Here is a tiny trained network, its code and every weight. The questions are about switching its units off for an input and a target symbol, where a switched-off unit gives its printed mean instead of its output.

import numpy as np


def w(rows, s, z=0):
    codes = np.array(rows[::2]) - 128.0
    scale = np.full(codes.shape[1], s)
    scale[-1] = z or s
    return codes * scale


def norm(h):
    return h / np.sqrt((h * h).mean(-1, keepdims=True) + 1e-5)


def f(y):
    return np.maximum(y, 0)


def softmax(a):
    e = np.exp(a - a.max(-1, keepdims=True))
    return e / e.sum(-1, keepdims=True)


def log_softmax(a):
    a = a - a.max(-1, keepdims=True)
    return a - np.log(np.exp(a).sum(-1, keepdims=True))


def net(x, mask):
    ids = ['ΓΠΦαζμτ'.index(c) for c in x.split()]
    T = len(ids)
    res = E[ids] + P[:T]
    u = 0
    for l in range(2):
        r = norm(res)
        for j in range(2):
            rows = slice(4 * j, 4 * j + 4)
            q, k, v = (r @ M[l][rows].T for M in (Q, K, V))
            z = softmax(np.where(np.tri(T) > 0, q @ k.T / 4**0.5, -1e9)) @ v
            o = O[l][rows]
            res = res + np.where(mask[u + j], z, o[:, -1]) @ o[:, :-1]
        u += 2
        y = f(norm(res) @ A[l][:, :-1].T + A[l][:, -1])
        res = res + np.where(mask[u : u + 8], y, B[l][:, -1]) @ B[l][:, :-1]
        u += 8
    return log_softmax(norm(res)[-1] @ U[:, :-1].T + U[:, -1])


Q, K, V, O, A, B = {}, {}, {}, {}, {}, {}
E = w([
[121,254,115],'Γ',
[69,205,148],'Π',
[61,50,110],'Φ',
[103,151,136],'α',
[103,175,133],'ζ',
[97,158,121],'μ',
[108,152,87],'τ',
],0.0035)
P = w([
[96,84,120],'0',
[129,242,36],'1',
[199,242,178],'2',
[88,26,204],'3',
[2,120,145],'4',
[185,168,130],'5',
[122,158,25],'6',
[97,93,130],'7',
[171,153,141],'8',
[66,133,16],'9',
[104,140,152],'10',
],0.0066)
Q[0] = w([
[252,116,165],'L0H1',
[84,66,196],'L0H1',
[212,142,123],'L0H1',
[130,129,121],'L0H1',
[151,77,136],'L0H2',
[127,39,68],'L0H2',
[172,133,208],'L0H2',
[82,215,86],'L0H2',
],0.021)
K[0] = w([
[236,171,39],'L0H1',
[31,161,60],'L0H1',
[227,140,102],'L0H1',
[141,126,131],'L0H1',
[168,82,105],'L0H2',
[254,130,89],'L0H2',
[52,62,135],'L0H2',
[80,234,159],'L0H2',
],0.018)
V[0] = w([
[100,206,114],'L0H1',
[96,58,191],'L0H1',
[252,87,136],'L0H1',
[156,117,133],'L0H1',
[55,114,154],'L0H2',
[137,179,159],'L0H2',
[207,150,109],'L0H2',
[103,175,170],'L0H2',
],0.013)
O[0] = w([
[182,110,46,162],'L0H1',
[72,228,164,170],'L0H1',
[178,95,247,2],'L0H1',
[139,123,156,100],'L0H1',
[197,210,167,190],'L0H2',
[92,172,90,165],'L0H2',
[47,59,79,67],'L0H2',
[120,206,106,196],'L0H2',
],0.013,0.0085)
A[0] = w([
[128,103,156,44],'L0N1',
[207,91,165,120],'L0N2',
[24,84,241,62],'L0N3',
[130,125,131,63],'L0N4',
[165,66,207,108],'L0N5',
[53,120,10,254],'L0N6',
[151,168,148,194],'L0N7',
[192,228,187,243],'L0N8',
],0.012,0.0016)
B[0] = w([
[114,148,122,128],'L0N1',
[82,187,96,169],'L0N2',
[87,99,252,141],'L0N3',
[114,125,121,128],'L0N4',
[141,165,60,144],'L0N5',
[157,230,159,254],'L0N6',
[109,97,121,179],'L0N7',
[53,48,91,250],'L0N8',
],0.022,0.0093)
Q[1] = w([
[158,118,85],'L1H1',
[84,170,135],'L1H1',
[187,198,4],'L1H1',
[173,170,60],'L1H1',
[86,35,112],'L1H2',
[127,113,216],'L1H2',
[79,54,114],'L1H2',
[174,67,25],'L1H2',
],0.014)
K[1] = w([
[177,162,133],'L1H1',
[46,112,84],'L1H1',
[124,247,9],'L1H1',
[137,196,65],'L1H1',
[86,108,186],'L1H2',
[148,192,167],'L1H2',
[81,114,164],'L1H2',
[138,21,183],'L1H2',
],0.015)
V[1] = w([
[77,180,171],'L1H1',
[244,30,32],'L1H1',
[44,183,207],'L1H1',
[123,117,136],'L1H1',
[40,206,141],'L1H2',
[143,88,139],'L1H2',
[183,54,132],'L1H2',
[244,164,30],'L1H2',
],0.011)
O[1] = w([
[69,130,106,179],'L1H1',
[253,138,177,38],'L1H1',
[59,110,104,160],'L1H1',
[126,117,129,106],'L1H1',
[210,109,168,197],'L1H2',
[111,150,119,78],'L1H2',
[70,156,100,49],'L1H2',
[68,40,110,254],'L1H2',
],0.017,0.0073)
A[1] = w([
[179,86,127,139],'L1N1',
[140,89,174,68],'L1N2',
[167,159,85,123],'L1N3',
[131,121,140,128],'L1N4',
[93,108,193,98],'L1N5',
[140,6,137,126],'L1N6',
[110,73,80,126],'L1N7',
[194,184,126,4],'L1N8',
],0.022,0.0034)
B[1] = w([
[138,57,76,141],'L1N1',
[168,178,187,131],'L1N2',
[55,135,143,198],'L1N3',
[129,125,127,129],'L1N4',
[47,76,137,163],'L1N5',
[5,241,203,180],'L1N6',
[240,94,172,255],'L1N7',
[87,236,173,157],'L1N8',
],0.026,0.0074)
U = w([
[129,244,106,129],'Γ',
[138,138,37,205],'Π',
[85,92,121,12],'Φ',
[66,57,129,40],'α',
[171,106,126,255],'ζ',
[157,109,134,121],'μ',
[145,151,228,169],'τ',
],0.011,0.002)

Each question gives the input, a string of symbols that net reads in full, and the target symbol t.
The units are the heads (4 rows each of Q, K, V and O) and the neurons (one row each of A and B). Each row of codes is followed by its name. A weight is (code - 128) times the scale printed after its matrix; where a second scale follows, it is the last column's (O, A, B and U).
mask holds one flag per unit, layer by layer, with each layer's heads first. A switched-off unit (its flag False) gives its mean, the last column of its rows in O or B, instead of its output. The means were averaged over made-up inputs and are rounded, as every weight is.
A unit's drop is (log p(t) with every unit on - log p(t) with that unit switched off) / (log p(t) with every unit on - log p(t) with every unit switched off).
The circuit of an input: a set's keep is (log p(t) with only the set's units on - log p(t) with every unit switched off) / (log p(t) with every unit on - log p(t) with every unit switched off). Starting from the 12 units with the biggest drops (on a tie, the unit counted first), units are removed one at a time, each time the one whose removal leaves the highest keep (on an exact tie, the one counted first), for as long as the keep stays at least 0.8.
units of the circuit, in order: the units of the circuit, biggest drop first
unit that matters most: the unit with the biggest drop
top k neurons: the k neurons with the biggest drops, biggest first
top k neurons in layer l: the k neurons of layer l with the biggest drops, biggest first
input ζ Γ Γ ζ τ Γ τ τ τ, target α: units of the circuit, in order -> [L1H2; L0H1]
input Γ τ τ τ Π Φ τ Γ τ, target τ: units of the circuit, in order -> [L0H1]
input Γ μ Γ α Γ Γ τ Π α, target τ: top 2 neurons in layer 0 -> [L0N2; L0N6]
input ζ α Π, target α: top 2 neurons in layer 0 -> [L0N6; L0N8]
input ζ Π α τ Γ α, target α: units of the circuit, in order -> [L0N6; L0H1]
input α Π Π Γ α α Γ Γ α μ Γ, target α: top 4 neurons in layer 0 -> [L0N2; L0N5; L0N6; L0N8]
input τ τ Γ Γ Γ Γ Π Γ τ, target Π: top 4 neurons in layer 0 -> [L0N8; L0N2; L0N6; L0N5]
input τ ζ τ α Φ τ Π Π Φ, target Π: units of the circuit, in order -> [L0N8; L0H1; L0N6]
input Γ Γ τ ζ Φ τ Φ Γ Φ, target τ: units of the circuit, in order -> [L1N6; L1N7; L0H1]
input τ ζ Γ Π ζ Π, target Π: top 3 neurons -> [L0N8; L0N6; L0N2]
input Γ ζ Φ τ Γ Γ, target τ: units of the circuit, in order -> [L0H1; L1N6; L1N7]
input Π τ α, target α: units of the circuit, in order -> [L0H1; L1H2]
input Γ Γ ζ Γ Γ Π, target τ: top 4 neurons -> [L1N6; L1N7; L0N6; L0N8]
input α Π Γ Φ Γ μ Γ Γ ζ, target ζ: top 3 neurons -> [L0N6; L0N8; L0N2]
input Π Γ τ ζ, target Π: top 2 neurons -> [L0N6; L1N6]
input ζ Γ τ Φ τ Γ Π Γ Π, target α: top 4 neurons -> [L0N8; L0N6; L1N6; L1N7]
input Γ Π Γ Γ ζ Φ Γ α ζ, target τ: units of the circuit, in order -> [L0H1]
input Γ Γ Γ ζ Γ Γ τ Π ζ, target τ: units of the circuit, in order -> [L0H1; L1N6; L1N7]
input α μ Γ Φ Γ Γ Γ Φ Π, target ζ: top 3 neurons -> [L0N6; L0N8; L0N2]
input τ ζ Γ Π, target τ: top 3 neurons -> [L0N6; L0N8; L1N7]
input μ α ζ Γ τ Φ, target τ: top 3 neurons -> [L1N6; L1N2; L0N6]
input τ Φ τ τ Γ Γ Γ Γ Π, target Π: unit that matters most -> L1H2
input Γ Γ Π Γ τ α Γ Γ Γ, target τ: top 4 neurons -> [L1N6; L1N7; L0N2; L0N6]
input Γ τ Φ μ Γ Γ Γ α α, target τ: top 3 neurons -> [L1N6; L1N7; L0N6]
input ζ Π Γ Π, target ζ: top 2 neurons -> [L0N6; L0N2]
input ζ α ζ μ, target ζ: top 3 neurons in layer 0 -> [L0N2; L0N8; L0N6]
input τ τ Γ Φ α Γ, target Π: unit that matters most -> L1H2
